In the rows, zero is written as 128.
Each row is followed by its class number. Each block has new classes, again numbered from 0 up, in any order.
[144 116  72 153 121 148 142 113 146 131 133 122 153 105  92 151 108 148
 146 162 184  96 159 144 144 108  97 108  83 146 133 139 121 157 123]
1
[110 103 128  91 130 100  75 127 108 104 148 187 128 133  88 187 146 111
 104 173 113 135 137 133 190 100 113 153  99 157 121  90  69 181 130]
5
[143 159 103 104  97 137  99  89  94 112 113 125 117 121 137 117 150 143
 115 119 145 102 129 114 144  98 123 117 129 185 144  70 124 105 139]
2
[129 165 131 105 163 105  73 178  59 134 160 116 137  85 168 192 108 180
 141 153  79 144 131  85  89 137  83  88  94 128  61 111 127  95  78]
7
[145 147  80  88  97 188 141  99 143 116 125  94 104 119  96 108 179 101
 124  83 160  72  80  84 183  81 141 149 160 211 154  58 113 112 161]
7
[148 108 131 140 127  91 180 129 153 125 100 163 128 119 106 142 141 115
 108 107 151 189 144 136 133 148  96 158 133  97 132  76 103 176 108]
8
[170 106 117 109 149 191 169 141 127 133 133  79 126  74 100 192 156 107
 179  95 150 144  96  36 163 135 180 119 172 139  89  59 135 112 122]
0
[167 162 124 103 109 183 110 112  98 134 153 102 112 111 118 132 125 122
 166  67 125  99 121  83 128 111 163 123 136 169 139  57 180  90 133]
6
[129 146  93 104 110 147  69 100 102 113 148 132 132 128  90 158 143 128
 125 149 145  75 119 103 186  94 131 129 131 196 133  86 126 128 143]
2
[133  94 117 126  97 190 127 118 180 143 119 172  84 156  11  72 145  61
 137  73 169 132 123 149 156 119 183 149 139 168 153 124 123 139 133]
2
[144 148 117 109 131 129 136 145  81 129 125 131 143 103 142 160 121 153
 157 127 133 161 137  93  92 120 101  96 110 139  89 104 135  83  91]
8
[136 134 104 114  70 133 139  54 132 116 105 167 123 149  74 107 169 113
 120 136 175 118 122 153 164  81 139 142 111 221 209  73 153 124 173]
6
[136 146 107 135 125 143 137 139 104 132 120 154 111 121 127 128  94 139
 154  96 145 152 133 124  89 152  79 110 136  98 116 115 134 101  84]
7
[138 122 145 156 135 104 123 107 112 125  97 150 114 117 173 152 110 151
 161 161 144 205 142 132 104 169  94 108 128  60 123 108 140 150  88]
5
[164 131 132 139 113 107 192 109 142 134  84 135 100 100 123 123 151 127
 113  97 141 196 144 125  97 145 100 134 123 109 152  61 128 138 102]
7
[128 158 112 128 141 110 108 166 102 126 137 151 120 113 119 150  97 148
 122 117 120 146 143 127  96 149  69 119 105 105  92 116 106 128  75]
7
[146 110 119 104 104 187 142 115 156 146 120 148  89 134  50  66 161  76
 133  56 142 127 117 125 151 101 196 132 111 197 143 102 129 117 144]
7
[140 121 131 124  94 195 128 126 135 140 103 143  84 147  76  72 130  83
 142  69 160 136 111 131 123 131 184 117 130 146 125 118 113 118 136]
0
[172 171 132 105  95 129 122  86  90 129 114 157 115 128 155 121 111 124
 145  82 125 157 162 132  93 129 119 119  96 142 151  71 172  89 115]
4
[150 139 131  96 116 201 118 148 115 141 126 102  94 117 120  98 152 104
 144  61 131 119 120  91 135 106 204 109 115 183  91 105 129 100 124]
3
[140 163  85 120  71 118 120  65 130 110 114 165 117 155  56 112 152 111
 104 135 156  97 131 153 173  80 103 143 102 230 202  71 143 139 161]
7
[171  67  85 133 112 181 204  89 172 146 126 118 147  94  76 121 147 121
 162 108 203 108 138 119 158  88 184 114 109 186 164  93 147 120 163]
6
[164 136  96  61 118 169 139 111 112 120 124 117 107 114 108 125 191 102
 122  91 140 122 108  96 180  74 168 137 136 218 128  47  92 104 145]
5
[151 163 103 133 117 169 160 143 125 114 111 129  94 124 108 116 103 121
 154  65 169 150 128 118 105 150  85 127 169 110 118 106 126 113  91]
3
[136 103 136 153 126 101 154 118 146 119 111 167 119 127  85 174 125 111
 136 143 144 180 135 127 146 155 117 135 135 108 138  91 127 181 119]
0
[137 136  72 139 125 219 124 150 173 118 137 104  64 129  40  99 104  92
 178  42 174  92 107 111 161 136 131 158 190 127 131 100 123 152  91]
5
[141 161 118 118 142  80 138 153  94 122 122 154 137 103 130 156 115 165
 103 128 117 153 169 143  98 134  86 116  82 139 100 105 130 116  87]
4
[157 147  97  77 105 159 126 112 107 117 121 108 111 102 119 119 183 114
 102  67 130 100 124  94 165  77 159 137 141 217 133  42 106 100 142]
2
[152 118  75 135 132  98 171 114 135 129 117 135 163  93  78 137 141 146
  95 157 161 115 178 161 150  99 116 114  39 179 143 108 107 154 134]
0
[155 114 110 144 133 118 150 114 158 120 115 133 133 102 101 186 128 136
 135 137 158 135 155 119 160 137 122 139 112 127 138  81 148 161 113]
4
[169 124 137 139 118 108 170 114 139 134  94 130 118 111 128 158 139 135
 135 117 147 189 138 110 113 139 118 127 131 115 129  60 129 148 106]
8
[151 183  90 166  96 175 142 106 111 125 103 110 105 123 126 100  87 156
 179 103 195 130 131 129  71 144  84  93 145 114 148 117 186  84  93]
6
[146 127  88 132 127 139 175 138 166 125 115 147 104 123  41 115 129 107
 129  79 158 136 138 144 140 129 124 158 128 153 155  97 137 134 108]
4
[153  98 142 135 145 142 145 150 116 132 101 117  99  96 166 170 130 129
 154  92 134 195 114  86 116 180 137 117 166  60  89  73 102 140  99]
0
[160  39  87 133 153 174 129 156 165 143 151 119 160 102  48 196 112 107
 179 170 194 102 135  83 183 119 192 116 105 141 107 115  97 153 132]
4
[185  63  88 118 152 212 161 146 124 158 140  68 162  64 109 181 131 141
 205 142 195 114 123  52 147 112 185  74 125 148  82 104 108  99 125]
1
[183 111  75 143 116 191 172 129 136 136 106  79 125  93 114 117 121 136
 168 104 206 110 147  99 124 116 148  95 125 141 131  96 118 117 122]
3
[150 184 135 122 117 128  88 127  61 128 125 135 111 126 169 131  94 136
 132  95  99 141 152 133  93 141  95 104 107 116 119  91 147 109 105]
0
[142 117 114 146 109  95 190  94 172 114 116 178 130 131  52 149 155 104
 118 130 158 167 146 149 177 129 108 168 112 160 177  79 158 182 133]
3
[149 132 109 150 115 167 163 118 132 116 120 117 116 114 124 162 115 117
 172 112 176 144 114  83 144 147 113 130 171 101 124  85 151 143 110]
3
[149 151  96 131 126 140 167 142 109 129 111 143 108 118  87 115 121 123
 145  96 150 160 132 128 103 139 108 112 123 144 126  97 139 111  98]
0
[139 128 110 101 128 139 183 142 120 134 147  78 165  95 128  98 161 116
  94  97 135  87 105  85 129  94 170 149 158 143 114 108  92  95 157]
2
[141 119 113 112 119 174 101 138 132 130 174 161 107 147   8 153 121  50
 160  78 119 110 115  98 191 127 172 167 141 165 141  71 146 162 136]
0
[169 117 129 156 106 139 191  94 145 131  80 133  95 115 132 121 134 125
 142  96 176 197 139 127  98 152 115 124 141  88 160  63 145 128 107]
6
[163 168 102 102 136 180 144 137  67 127 125  72 122  72 123 145 137 148
 166  87 134 126 122  59 117 112 146  79 129 183  88  77 156  57 102]
0
[138 135  99 120 103 218 108 132 157 141 142 108  93 129  50  95 133  87
 148  62 152  73 101 100 161 104 190 134 131 180 119 113 132 123 136]
7
[155 170 119 112  89 153 105 110  99 133 137 136 110 137 100 114 118 111
 151  69 119 118 143 114 124 104 127 132 113 179 147  63 173 109 116]
8
[121 113 111 146 116 103 181 135 148 123 138 148 159 151  76  78 129  98
 103 138 165 112 122 154 130 127 124 174 148  95 152 144  90 155 153]
5
[158 131  92 131 112 198 187 121 154 122 112 135  86 130  57 101 119  91
 181  53 187 144 113 110 142 131 127 136 179 151 155  90 151 115 111]
3
[149 166  92 120 122 145 160 113 110 123 124 128 122 103  97 137 124 151
 153 101 138 124 146 125 125 109  95 110 114 181 139  97 166 105 101]
1
[139 134 111 123  89 193 151  97 137 143 100 145 107 140  70  68 147  88
 138  85 164 128 128 153 136  98 179 108  92 195 147 133 154  95 145]
0
[156 134 102  94 109 195  82 101  97 119 127  97 102 121 129 145 149 134
 170 132 162  88 101  76 174  96 156 105 149 187 122  60 125 106 139]
5
[118 130 123 130 148 120 115 168  95 124 136 156 132 110 110 181  98 135
 145 143 125 163 129 114 111 156  97 115 111  95  84 122 110 134  86]
0
[130 101 116 119  94 203 130 117 181 141 128 153  85 149  11  65 155  60
 143  59 156  99 111 129 172 105 197 150 128 193 160 116 139 140 151]
7
[126 160 118 128 133 129 105 138  85 127 130 135 133 104 146 166  96 162
 157 144 130 151 127 107  90 139  76  92 115 116  98 127 140  92  86]
7
[146 150 128 117  88 180 123 116 113 142 104 118  99 129 125  73 132 118
 141  70 143 131 131 120  99  98 165 100 103 173 114 112 139  93 122]
8
[165 151  75 139 101 197 178 121 146 131  98 103  82 119  83  82 113 116
 175  25 182 130 125 114 107 124 114 127 177 145 150  83 150 102  95]
8
[146 190  96 150  98 127 168 102  99 120  92 146 108 132 111  93 110 141
 135 116 160 163 146 160  79 130  61  94 111 148 151 119 168  94 104]
0
[118 120  92 144 110 156 170 147 147 132 141 100 160 142  88  91 108 101
 121  91 173  68  95 112 139 114 147 172 175 102 132 134  92 133 147]
8
[155 149 100 126  90 158 224  94 145 127 129  98 148 133  97  72 137  97
 131  78 171  84 100 112 140  93 158 157 175 170 183  99 150 109 177]
3
[157 130 147 134 134  95 164 119 103 129 108 126 140  88 159 175 153 157
 122 155 138 193 145 102 104 141 113 110 104 110 115  67 145 123 106]
6
[141 168 101 110  94 110 107  87  82 111 108 144 119 139 128 135 152 139
  93 153 129 108 137 147 155  88 101 110  91 209 158  73 128 130 155]
0
[159 125 130 139 138 127 131 124 119 133 125 114 122  92 150 176 131 146
 142 142 136 162 136  87 123 146 116 109 134 102 101  73 141 137  99]
2
[154 159 113  86 139 155  85 147  96 133 176 116 115 109  86 164 133  94
 138  79  82 115 120  86 165 112 162 141 106 183 107  60 135 130 124]
0
[170 160 151  92  98 138 129  79  83 142 132 149 123 112 135 104 141 121
 151  77 104 161 152 111 100 111 143 109 109 181 153  62 195  65 128]
2
[159 138 138  83 120 158 121 111  93 139 143 153 108 126 114 134 136  97
 165  69 100 159 129 102 136 120 150 131 127 165 138  66 153 104 119]
1
[184  98  95 127 106 195 174  87 138 148 108  97 137  88 116 108 130 140
 178 120 208 118 144  96 115 102 155  73 120 167 136  96 142  75 132]
2
[130 151 128 127 126 125  63 139 108 119 160 175 113 153 115 170  86 100
 147 104 106 137 136 133 153 152 113 156 129 106 129 100 137 175 110]
3
[127 117 127 105 121 159  87 154 138 139 138 149 112 135  98 125 134 105
 117  90 113 115 127 130 153  99 179 132  81 169  91 118  99 148 128]
8

Next block: new classes, numbered from 0 again.
[148 127 120 194 239 136 117 127  78  39 130 179 146 181 182 127 128 128
 155 148 128 183  78  94 158 153 137 112 118 125 206 130 147 137  92]
3
[139 180  98 207 117 117  63 172  82  90 160 167 132 127 153 169 123 137
 151 182 161 108  90 114 126 152 109 125 151 141 168 102 169 122 170]
0
[155 153  84 172 114 130  42 142 110  84 178 184 134 144 137 146 125 125
 156 149 142  89  91 106 123 141 145 122 128 133 172 114 165 118 155]
8
[162 131 105 183 192 144 124 162 156  63 120 157 152 165 179  69  59 106
 157 121 115 220  99 121 191 154 166 132  99 122 221 128 186 136 119]
8
[140 143 103 183 124 131  63 143 109  82 161 178 144 125 147 163 104 112
 154 152 162  91  80 106 126 136  96 140 156 105 204 111 158 131 157]
6
[163 111 102 186 202 148 122 170 118  56 134 138 170 167 193 100 114 138
 167 186 154 187  51 111 169 169 125 116  80 133 207 155 175 113 100]
3
[133 128 117 157 110 159  82 155  88  73 170 150 154 124 145 154 120 124
 152 159 156  93 112 104 125 139 108 132 136  97 187 107 161 145 165]
3
[146 137 131 199 161 108  87 157 116  81 160 169 143 131 161 148  98 137
 157 190 139 100  84 113 112 134 118  98 142 157 187 118 156 136 155]
1
[134 142 102 171 101 143  73 159  99  93 173 164 139 127 151 147 116 148
 168 169 158  99  86 111 112 147 138 106 142  98 167 104 177 133 181]
6
[148 135 129 186 139 122  59 138 114  76 192 165 153 157 149 156 111 117
 143 160 135  95  87  99 122 133 104 113 130 138 151 111 131 119 138]
1
[146 122  78 167 167 118 121 149  91  53 110 158 148 172 178  72  98 132
 167 146 125 204  94 128 185 136 127 139 110 152 222 119 181 139 120]
8
[157 124 124 181 215 146 110 147 119  48 120 177 150 168 187  97  99 128
 165 139 129 193  67 109 170 155 144 121 102 139 228 139 177 132  99]
3
[171 134 114 182 198 132 118 159 124  47 117 162 149 164 194  96  83 127
 173 143 116 223  99 112 172 172 146 121 121 144 228 132 184 142 109]
1
[170 114  60 168 182 126 119 160  96  53 127 155 153 170 206 104 110 138
 179 161 114 236 122 121 160 183 129 119 124 138 217 122 172 156 122]
5
[147 134 119 174 124 121  92 169 148  90 163 142 166 116 133 104 106 156
 150 171 176  79 121 116 105 134 134 104 111  86 178 169 166 139 155]
4
[166 123 101 188 211 138 101 158 129  55 115 186 159 170 178  84 102 145
 167 146 120 196  64 108 164 171 122 122 105 159 220 148 178 127 108]
6
[141 134 121 173  77 151  78 173  86  69 190 122 173 153 161 167  57 113
 143 141 169 119  75 117 130 153 108 143 130  75 156  96 153 134 169]
4
[114 147  93 186 150 130  59 183 113  61 179 182 162 131 147 156 124 128
 144 124 101 128 153  85 118 154  83 130 143 142 163  93 147 134 172]
5
[158 130 132 183 211 144 122 183 129  36 120 163 159 184 190  93  64 131
 147 137 128 214  85 114 181 149 113 114 115 134 227 141 177 131 110]
6
[155 118 142 167 165 137 122 187 129  55 147 159 167 171 178  78  98 145
 169 140 138 199  61 109 173 182 140 117 113 139 204 148 179 123 122]
6
[164 114 129 153 166 168 126 136 112  64 127 146 139 156 190  94  67 105
 171 146 136 223  68 135 184 144 155 137 113 103 221 112 185 150 101]
3
[141 101 133 205 248 109 128 161  97  32 130 171 166 180 183 100 122 120
 146 151 122 176 119 102 162 164 116 119 120 149 241 119 160 159 109]
8
[121 110 151 181 171 166  86 165 142 100 159 168 154 120 145 139  89 118
 157 177 145  82  78 105 123 115 140 115 129 116 193 143 155 122 174]
1
[160 133  32 162 101 127 111 150 122  97 155 132 137 105 138 144 120 148
 164 154 173 100 104  98 102 142 132 104 140 105 195 113 189 154 180]
3
[139  94  63 156 148 150  88 145 105  94 149 177 149 114 174 166 125 130
 179 140  99 141 128 102 105 183 120 110 169 115 190  82 161 174 172]
6
[131 149 118 191 109 116  73 157 112  74 186 191 142 135 142 139 131 147
 167 149 153 111 104 105 114 127 104  91 130 133 193  95 182 150 139]
7
[173 101  77 168 186 154 146 177 138  53 139 144 184 169 210 129  58 101
 161 157 107 231  91 115 171 176 115 107 104 123 208 144 149 130 107]
2
[159 147 129 189 162 179 119 168  99  72 137 171 127 156 170 107 109 124
 188 172 145 230  84 117 193 174 170 129 125 110 226 106 212 163 141]
7
[129 141  65 159  91 137  95 167 108 107 156 140 145 109 148 128 125 149
 175 180 160 117 146 127 118 136 134 123 132  93 177 126 174 150 193]
5
[166 116  91 181 165 128 116 158  88  43 128 147 161 160 171  89 120 165
 190 180 139 201 103 111 149 152 153 115 105 142 198 137 195 150 109]
4
[148 130 140 169 131 161  68 152 108  89 176 190 133 120 139 125 123 144
 157 175 140 102  91 100 119 127 142 104 139  97 187 104 176 128 167]
5
[123 134  92 176 111 145  97 156 138  89 153 173 150 130 139 156  99 107
 149 133 141 136 141 105 108 147 137 101 132 115 185  93 169 155 164]
0
[119 134 142 178 127 137  80 167 106  80 177 172 159 138 165 156  79 106
 140 140 141 115 119 103 106 156 114 122 143 115 181 103 154 157 170]
2
[134 117 140 167 195 169 118 182 144  59 154 177 165 154 163 105  96 119
 176 126 129 207  91 116 183 168 146 113 114  84 205 142 172 155 124]
4
[156 102 122 191 217 156 133 163 120  53 132 176 174 169 177 101  85 131
 162 135 112 184  81 113 167 138 139 110  99 121 214 149 169 134  98]
1
[159  94 111 172 194 139 139 169 125  60 128 144 157 185 186 120 104 122
 179 138 135 210  70 114 182 175 137 125 121 160 227 118 180 150 125]
6
[129 139 103 169 105 141  78 175 122  97 154 165 141 135 132 147 114 127
 144 166 167 116 106 108 123 142 133 122 124 122 164 113 188 136 170]
4
[167 140 151 203 197 166 118 161 136  65 125 190 165 155 178 111  81 145
 185 144 124 187  52 115 187 151 134  94 102 127 223 139 181 139 116]
1
[170 149 113 182 149 110  63 158 134  85 159 193 146 136 165 152 114 140
 136 165 126  93  91 114 131 149  82  81 133 147 190 114 150 122 133]
8
[123 152 142 178 121 187  61 147  85 104 168 171 140 110 151 147 106 127
 167 181 150 123  77 119 131 127 141 125 138  68 148 124 152 114 147]
0
[167 109 112 165 180 144 121 198 113  56 140 150 171 171 190  89  96 137
 154 156 129 218  79 117 181 183  98 133 121 141 199 148 176 132 110]
6
[159 110 123 177 192 137 116 148 109  53 142 151 148 160 188  88  89 130
 173 152 120 207  71 130 160 151 142 114 117 125 211 117 168 132  98]
0
[134 141 112 171  78 184  93 178 112 101 169 143 157 126 138 158  82 139
 160 164 170 103  82 118 125 113 133  99 121  85 162 118 173 122 180]
0
[130 144 138 185 138 143  70 159 122  81 180 144 148 110 159 141  98 113
 170 204 149 111  90 120 142 123  91 132 128 118 187 110 159 127 159]
2
[158 116 124 180 193 143 130 173 105  40 155 125 157 148 165 102 132 148
 200 189 139 205  82 125 168 159 134 113 110 144 205 138 171 133 100]
0
[133 138 156 168 140 162  67 138 134 110 161 197 132 108 145 151 131 117
 159 171 166  85 106 122 122 147 105 106 142  74 227 125 158 158 150]
7
[142 109  98 185 217 152 121 174 109  44 136 191 169 162 174 115 114 137
 160 139 103 200 114 107 150 161 109  93 120 132 213 132 158 150 107]
0
[127 112 104 132  75 153  73 149  98 117 139 142 132 130 166 140 104 129
 174 160 138 109 145 129 113 115 165 141 143 141 185 118 175 147 178]
7
[169 136 152 191 196 183 104 163 130  75 132 195 155 146 182  99 113 145
 186 159 120 194  86 126 191 158 132 103 101 103 231 146 184 148 100]
7
[156 101 118 183 232 153 115 192 148  50 153 156 179 169 190 109  97 123
 160 153 124 185  94 101 180 166  95 105 114 123 226 156 159 136 124]
1
[141 122 114 171 127 164  74 124 136  92 166 171 155 121 152 169  97  93
 161 162 134  87  75 114 136 122 110 125 112  94 197 105 144 111 146]
2
[122 128 113 170 124 125  93 126  99  87 142 167 135 103 163 168 116 124
 175 150 134 105  99 115 123 127 108 116 152 126 204  66 165 159 160]
3
[156 142 121 165 129 168  77 159 102  78 209 151 135 138 147 152 115 105
 155 219 153 123  85 129 130 174 152 111 124  60 154 122 151 121 154]
1
[167 132 134 182 185 157 130 185 112  53 125 173 156 171 187 116  68 134
 158 128 123 217  71 117 181 147 137 118 124 128 206 135 187 130  99]
6
[108 119 130 164 133 141  92 148 123 104 158 194 146 123 151 147 117 107
 149 164 155  82 117 116 137 125 120  94 146  75 213 109 151 154 180]
8
[152 136  61 184 126  91  89 164  67  63 159 149 128 111 155 176 119 139
 153 193 136 117 101  98 117 128  97 122 180 142 179  76 170 130 161]
4
[114 136  97 168 140 163  77 168  84 104 168 162 143 142 155 163 150 153
 155 166 173  97  67 100 132 128 106 104 124 107 147 129 163 123 162]
3
[117 130 102 148 107 138  59 156  90 106 179 158 129 128 164 168 129 114
 163 170 157  90 148 126 103 155 135 131 166  96 192 120 148 165 189]
7
[130 117  96 167 154 128  68 138 112  84 152 153 150 126 179 156  99 114
 161 139 127 100 112 103 105 148 115 135 142 129 203 111 147 135 162]
2
[154 120 143 180 173 126  60 129 123  95 139 194 138 126 167 146 110 140
 161 140 123  76  68 108 132 122  98 109 151 146 223 109 158 133 147]
1
[131 146 134 191 167 140  64 178 159  77 166 172 158 124 139 113 103 141
 146 149 157  98 106  88 103 139 119 113 116 118 198 150 165 118 163]
5
[166 151  90 182  69 151 113 175  98 116 172 158 130 119 151 154  90 131
 162 183 142 136 102 129 143 132 154 113 149 106 167  90 191 151 182]
7
[165 130 102 172 191 169 126 156 110  59 117 160 152 137 196 106  98 140
 194 161 114 218  78 119 191 152 125 115 110 108 226 132 185 132 109]
2
[176 139 126 205 221 169 120 194 130  49 129 173 152 182 172 111  96 128
 153 170 133 231  81 108 192 158 122 117  96 151 216 130 195 132 112]
5
[149 144 143 179 110 157  76 162 119  83 183 149 161 148 155 149  93 120
 135 165 169  95  81 122 117 163 127 102 110  74 172 125 144 112 150]
0
[129 136 120 190 136 147  59 163 132  87 194 173 150 144 145 142  97 114
 152 154 167  97  61 109 126 125 133 111 126  99 179 129 154 111 156]
0
[164 134 137 179 223 124 104 171 134  39 139 198 151 156 151 100 147 158
 171 147 113 172  65 106 185 170 118  99 110 150 217 148 168 120 100]
4
[142 136  92 176 132 165  82 176 112  84 194 157 154 137 170 168  98 125
 163 170 146 137  44 120 147 143  99 102 117 104 153 104 162 121 146]
3
[141 101  94 160  61 132  81 165  89 110 188 161 171 149 170 133  80 127
 157 159 146 142 111 112 102 144 127 110 156 137 142 114 152 166 169]
0
